Here is a tiny trained network, its code and every weight. The questions are about switching its units off for an input and a class, where a switched-off unit gives its printed mean instead of its output.

import numpy as np


def w(rows, s, z=0):
    codes = np.array(rows[::2]) - 128.0
    scale = np.full(codes.shape[1], s)
    scale[-1] = z or s
    return codes * scale


def norm(h):
    return h / np.sqrt((h * h).mean(-1, keepdims=True) + 1e-5)


def f(y):
    return np.maximum(y, 0)


def log_softmax(a):
    a = a - a.max(-1, keepdims=True)
    return a - np.log(np.exp(a).sum(-1, keepdims=True))


def net(x, mask):
    res = np.array(x, float).reshape(1, 5) / 4 @ E
    u = 0
    for l in range(3):
        y = f(norm(res) @ A[l][:, :-1].T + A[l][:, -1])
        res = res + np.where(mask[u : u + 9], y, B[l][:, -1]) @ B[l][:, :-1]
        u += 9
    return log_softmax(norm(res)[-1] @ U[:, :-1].T + U[:, -1])


A, B = {}, {}
E = w([
[152,199,15],'x0',
[197,120,91],'x1',
[193,149,148],'x2',
[92,168,188],'x3',
[114,160,254],'x4',
],0.0062)
A[0] = w([
[53,133,119,165],'L0N0',
[167,90,95,26],'L0N1',
[147,179,237,145],'L0N2',
[180,68,166,161],'L0N3',
[140,115,202,107],'L0N4',
[89,58,194,135],'L0N5',
[2,110,80,250],'L0N6',
[142,168,88,123],'L0N7',
[114,146,199,152],'L0N8',
],0.0089,0.0011)
B[0] = w([
[3,213,83,184],'L0N0',
[164,124,131,172],'L0N1',
[222,198,138,255],'L0N2',
[163,9,169,202],'L0N3',
[46,227,17,212],'L0N4',
[170,94,48,241],'L0N5',
[113,161,16,237],'L0N6',
[187,217,206,182],'L0N7',
[181,80,196,216],'L0N8',
],0.004,0.0045)
A[1] = w([
[170,42,151,105],'L1N0',
[161,149,172,52],'L1N1',
[158,203,198,73],'L1N2',
[137,157,138,214],'L1N3',
[90,118,143,6],'L1N4',
[152,32,135,145],'L1N5',
[96,149,121,102],'L1N6',
[6,154,158,193],'L1N7',
[156,145,77,138],'L1N8',
],0.013,0.0023)
B[1] = w([
[79,18,176,228],'L1N0',
[152,136,162,189],'L1N1',
[40,105,179,253],'L1N2',
[135,193,70,199],'L1N3',
[116,167,141,137],'L1N4',
[105,2,155,233],'L1N5',
[67,88,91,163],'L1N6',
[87,77,63,234],'L1N7',
[131,95,120,232],'L1N8',
],0.0077,0.0047)
A[2] = w([
[244,19,93,124],'L2N0',
[135,111,93,144],'L2N1',
[134,203,94,170],'L2N2',
[76,126,113,89],'L2N3',
[9,128,184,113],'L2N4',
[211,162,167,1],'L2N5',
[93,138,124,117],'L2N6',
[103,195,114,176],'L2N7',
[150,169,212,211],'L2N8',
],0.011,0.0015)
B[2] = w([
[166,151,179,255],'L2N0',
[212,167,225,177],'L2N1',
[200,92,187,194],'L2N2',
[2,158,162,178],'L2N3',
[197,170,80,252],'L2N4',
[90,198,120,149],'L2N5',
[129,143,53,160],'L2N6',
[171,48,68,190],'L2N7',
[93,237,198,189],'L2N8',
],0.0072,0.0055)
U = w([
[109,212,230,1],'0',
[239,137,110,94],'1',
[141,3,212,200],'2',
[33,122,58,238],'3',
],0.014,0.00038)

Each question gives the input, the list of numbers given to net, and the class t.
The units are the neurons (one row each of A and B). Each row of codes is followed by its name. A weight is (code - 128) times the scale printed after its matrix; where a second scale follows, it is the last column's (A, B and U).
mask holds one flag per neuron, layer by layer. A switched-off neuron (its flag False) gives its mean, the last column of its row in B, instead of its output. The means were averaged over made-up inputs and are rounded, as every weight is.
A unit's drop is (log p(t) with every unit on - log p(t) with that unit switched off) / (log p(t) with every unit on - log p(t) with every unit switched off).
The circuit of an input: a set's keep is (log p(t) with only the set's units on - log p(t) with every unit switched off) / (log p(t) with every unit on - log p(t) with every unit switched off). Starting from the 12 units with the biggest drops (on a tie, the unit counted first), units are removed one at a time, each time the one whose removal leaves the highest keep (on an exact tie, the one counted first), for as long as the keep stays at least 0.8.
units of the circuit, in order: the units of the circuit, biggest drop first
unit that matters most: the unit with the biggest drop
k most important neurons: the k neurons with the biggest drops, biggest first
drop of u: that unit's drop, to one decimal
input [8,-2,-6,-5,0], class 1: 2 most important neurons : (L1N2 L1N0)
input [1,-7,2,-4,-7], class 1: units of the circuit, in order : (L1N2 L2N1)
input [-4,7,6,6,0], class 0: 2 most important neurons : (L0N2 L0N4)
input [3,-4,3,4,0], class 3: units of the circuit, in order : (L2N0)
input [-1,-1,-3,-1,5], class 3: 3 most important neurons : (L0N4 L1N7 L0N0)
input [-5,2,5,5,0], class 0: 3 most important neurons : (L0N2 L0N4 L2N8)
input [-8,-2,-2,6,0], class 3: 2 most important neurons : (L1N7 L0N4)
input [-5,6,1,4,4], class 0: 3 most important neurons : (L0N2 L0N4 L2N8)
input [7,3,-7,-3,2], class 1: 2 most important neurons : (L1N2 L2N2)
input [8,1,7,-1,4], class 0: drop of L2N8 : 0.3
input [4,8,8,4,1], class 0: drop of L0N6 : 0.1
input [3,3,8,-5,8], class 0: drop of L1N2 : 0.1
input [2,7,-3,2,3], class 0: drop of L0N2 : 0.0
input [-8,2,-8,6,5], class 3: unit that matters most : L1N7
